Below is a small trained network, with its code and all its weights. Each question gives an input and a class and asks what happens when units are switched off, that is, made to give their printed mean instead of their output.

import numpy as np


def w(rows, s, z=0):
    codes = np.array(rows[::2]) - 128.0
    scale = np.full(codes.shape[1], s)
    scale[-1] = z or s
    return codes * scale


def f(y):
    return np.maximum(y, 0)


def log_softmax(a):
    a = a - a.max(-1, keepdims=True)
    return a - np.log(np.exp(a).sum(-1, keepdims=True))


def net(x, mask):
    res = np.array(x, float).reshape(1, 4) / 4 @ E
    y = f(res @ A[0][:, :-1].T + A[0][:, -1])
    res = res + np.where(mask, y, B[0][:, -1]) @ B[0][:, :-1]
    return log_softmax(res[-1] @ U[:, :-1].T + U[:, -1])


A, B = {}, {}
E = w([
[160,55,111,152,126,255,208,103,137,71],'x0',
[142,203,179,52,40,124,160,110,52,39],'x1',
[31,109,95,91,153,133,154,12,70,178],'x2',
[205,45,220,118,144,168,82,112,48,180],'x3',
],0.0089)
A[0] = w([
[37,105,97,79,142,144,150,19,100,163,72],'n0',
[120,62,69,194,192,110,89,124,194,170,45],'n1',
[120,77,82,200,176,129,89,141,190,189,12],'n2',
[71,205,1,129,110,117,214,144,214,69,3],'n3',
[192,51,192,115,123,156,107,128,50,162,20],'n4',
[118,128,74,133,122,169,202,115,174,77,120],'n5',
[202,47,189,105,154,210,79,97,59,155,60],'n6',
[73,200,134,96,121,28,30,136,142,184,32],'n7',
[223,144,159,177,100,132,97,228,204,74,118],'n8',
[120,180,155,67,89,81,137,132,67,84,50],'n9',
[156,97,129,155,126,202,194,100,156,93,10],'n10',
[143,146,135,91,61,126,167,125,82,77,43],'n11',
[142,46,105,162,131,214,242,105,122,60,52],'n12',
[147,192,174,51,76,140,151,97,80,48,43],'n13',
],0.0082,0.0035)
B[0] = w([
[94,180,142,197,110,144,205,40,61,176,218],'n0',
[136,89,122,104,189,178,182,171,180,79,200],'n1',
[147,91,87,82,217,222,159,181,133,67,195],'n2',
[24,145,224,168,97,160,45,159,167,97,223],'n3',
[63,158,191,173,122,131,59,148,187,118,225],'n4',
[157,172,145,132,108,54,63,133,166,92,186],'n5',
[61,174,197,133,91,97,88,167,157,79,251],'n6',
[248,225,130,121,153,75,106,131,143,150,219],'n7',
[40,155,124,208,102,126,237,29,2,200,249],'n8',
[164,101,134,108,202,169,155,179,147,106,205],'n9',
[233,193,91,134,158,84,107,104,143,137,190],'n10',
[134,101,108,62,192,172,159,142,176,92,194],'n11',
[240,192,89,142,127,56,110,127,140,140,236],'n12',
[128,69,117,93,205,212,170,163,160,78,232],'n13',
],0.0077,0.011)
U = w([
[141,86,112,80,192,198,164,167,170,96,113],'0',
[51,146,168,147,100,118,6,151,171,102,108],'1',
[235,174,106,123,139,47,88,123,145,128,123],'2',
[78,139,121,172,116,134,219,70,60,150,115],'3',
[112,94,108,112,100,110,123,132,131,123,254],'4',
[136,42,102,112,80,101,110,122,132,138,106],'5',
[129,80,79,86,100,112,110,127,118,142,104],'6',
],0.012,0.016)

Each question gives the input, the list of numbers given to net, and the class t.
The units are the neurons (one row each of A and B). Each row of codes is followed by its name. A weight is (code - 128) times the scale printed after its matrix; where a second scale follows, it is the last column's (A, B and U).
mask holds one flag per neuron, in row order. A switched-off neuron (its flag False) gives its mean, the last column of its row in B, instead of its output. The means were averaged over made-up inputs and are rounded, as every weight is.
A unit's drop is (log p(t) with every unit on - log p(t) with that unit switched off) / (log p(t) with every unit on - log p(t) with every unit switched off).
The circuit of an input: a set's keep is (log p(t) with only the set's units on - log p(t) with every unit switched off) / (log p(t) with every unit on - log p(t) with every unit switched off). Starting from the 12 units with the biggest drops (on a tie, the unit counted first), units are removed one at a time, each time the one whose removal leaves the highest keep (on an exact tie, the one counted first), for as long as the keep stays at least 0.8.
circuit, biggest first: the units of the circuit, biggest drop first
unit that matters most: the unit with the biggest drop
top k neurons: the k neurons with the biggest drops, biggest first
drop of u: that unit's drop, to one decimal
input [4,-5,-1,8], class 1: unit that matters most	n6
input [-8,8,-5,-3], class 0: top 2 neurons	(n13; n9)
input [0,4,-8,8], class 1: top 2 neurons	(n4; n6)
input [-4,-6,-1,4], class 0: top 2 neurons	(n2; n1)
input [4,4,3,-5], class 1: top 2 neurons	(n3; n5)
input [-4,-7,-7,1], class 0: top 2 neurons	(n2; n1)
input [6,-5,6,-8], class 1: top 3 neurons	(n3; n5; n8)
input [5,-2,-5,0], class 2: top 3 neurons	(n12; n0; n10)
input [-7,4,2,-6], class 2: top 2 neurons	(n7; n6)
input [-7,-6,1,-2], class 2: top 4 neurons	(n7; n13; n11; n9)
input [3,-6,-3,-7], class 1: top 2 neurons	(n3; n5)
input [1,7,6,1], class 0: top 2 neurons	(n8; n13)
input [5,-7,2,8], class 1: top 3 neurons	(n6; n4; n13)
input [-7,1,7,-5], class 2: circuit, biggest first	(n7)
input [5,0,0,3], class 2: drop of n3	0.2
input [3,8,6,-7], class 0: drop of n8	0.1
input [8,-3,-1,1], class 2: drop of n0	0.0
